Below are the code and all the weights of a small trained network. Each question names an input and a class and asks about switching units off, where a switched-off unit gives its printed mean instead of its output.

import numpy as np


def w(rows, s, z=0):
    codes = np.array(rows[::2]) - 128.0
    scale = np.full(codes.shape[1], s)
    scale[-1] = z or s
    return codes * scale


def f(y):
    return np.maximum(y, 0)


def log_softmax(a):
    a = a - a.max(-1, keepdims=True)
    return a - np.log(np.exp(a).sum(-1, keepdims=True))


def net(x, mask):
    res = np.array(x, float).reshape(1, 5) / 4 @ E
    y = f(res @ A[0][:, :-1].T + A[0][:, -1])
    res = res + np.where(mask, y, B[0][:, -1]) @ B[0][:, :-1]
    return log_softmax(res[-1] @ U[:, :-1].T + U[:, -1])


A, B = {}, {}
E = w([
[128,128,127,128,128],'x0',
[109,252,101,232,90],'x1',
[78,210,139,72,240],'x2',
[204,93,104,223,207],'x3',
[129,128,128,128,128],'x4',
],0.011)
A[0] = w([
[86,152,133,67,54,3],'n1',
[103,172,127,43,32,13],'n2',
[127,13,143,36,150,32],'n3',
[153,96,129,196,195,6],'n4',
[110,184,123,179,105,89],'n5',
[84,162,144,37,26,38],'n6',
[99,213,133,70,254,82],'n7',
[132,37,124,49,191,45],'n8',
[124,118,141,144,120,183],'n9',
[154,70,145,164,7,81],'n10',
[97,87,143,155,89,91],'n11',
[129,90,123,166,112,106],'n12',
[133,128,125,123,129,64],'n13',
[160,95,127,206,206,24],'n14',
[161,100,131,195,197,27],'n15',
[123,158,142,103,155,179],'n16',
[146,84,117,145,48,108],'n17',
[100,135,136,93,92,28],'n18',
[119,236,130,195,84,55],'n19',
[112,117,147,145,132,51],'n20',
[109,181,130,87,221,56],'n21',
[142,95,118,164,170,30],'n22',
[147,78,124,154,23,101],'n23',
[112,197,127,186,98,59],'n24',
[116,112,100,130,121,99],'n25',
[125,180,127,156,107,53],'n26',
[118,174,129,80,161,80],'n27',
],0.023,0.0072)
B[0] = w([
[131,133,158,116,201,202],'n1',
[129,126,164,128,214,223],'n2',
[126,128,209,140,32,253],'n3',
[128,126,157,130,208,197],'n4',
[132,120,177,124,79,201],'n5',
[130,123,167,133,229,241],'n6',
[128,126,2,130,106,252],'n7',
[131,126,202,127,48,233],'n8',
[135,126,111,130,126,153],'n9',
[124,129,24,124,103,251],'n10',
[127,136,92,131,123,169],'n11',
[130,131,90,127,135,172],'n12',
[145,114,127,150,121,128],'n13',
[126,127,161,121,224,214],'n14',
[126,130,157,114,212,203],'n15',
[131,113,85,119,124,173],'n16',
[129,128,57,129,113,213],'n17',
[132,137,144,126,167,165],'n18',
[124,121,205,135,43,246],'n19',
[149,165,134,67,125,128],'n20',
[130,135,44,128,115,209],'n21',
[132,134,151,140,178,170],'n22',
[125,129,38,128,108,235],'n23',
[130,127,185,131,68,211],'n24',
[129,122,119,136,126,136],'n25',
[131,137,163,127,87,177],'n26',
[125,136,73,135,137,179],'n27',
],0.054,0.023)
U = w([
[64,184,3,191,84,253],'0',
[70,171,222,200,10,30],'1',
[76,182,170,189,241,82],'2',
],0.0039,0.0037)

Each question gives the input, the list of numbers given to net, and the class t.
The units are the neurons (one row each of A and B). Each row of codes is followed by its name. A weight is (code - 128) times the scale printed after its matrix; where a second scale follows, it is the last column's (A, B and U).
mask holds one flag per neuron, in row order. A switched-off neuron (its flag False) gives its mean, the last column of its row in B, instead of its output. The means were averaged over made-up inputs and are rounded, as every weight is.
A unit's drop is (log p(t) with every unit on - log p(t) with that unit switched off) / (log p(t) with every unit on - log p(t) with every unit switched off).
unit that matters most: the unit with the biggest drop
top k neurons: the k neurons with the biggest drops, biggest first
drop of u: that unit's drop, to one decimal
input [-5,0,6,-8,-3], class 2: unit that matters most -> n6
input [3,-6,-2,7,4], class 2: top 4 neurons -> [n14, n15, n4, n19]
input [6,-7,6,-8,-2], class 2: top 2 neurons -> [n6, n2]
input [4,-6,5,2,5], class 1: top 4 neurons -> [n8, n3, n10, n23]
input [6,-5,2,-6,8], class 2: top 3 neurons -> [n6, n2, n19]
input [-3,-7,5,6,-8], class 1: top 2 neurons -> [n8, n3]
input [6,2,-2,3,-3], class 2: top 3 neurons -> [n7, n3, n8]
input [-1,8,-7,-4,4], class 1: top 3 neurons -> [n19, n24, n7]
input [6,6,3,-4,3], class 1: drop of n21 -> 0.0
input [1,7,-5,6,5], class 1: drop of n19 -> 1.9
input [2,5,0,-4,8], class 1: drop of n19 -> 0.1
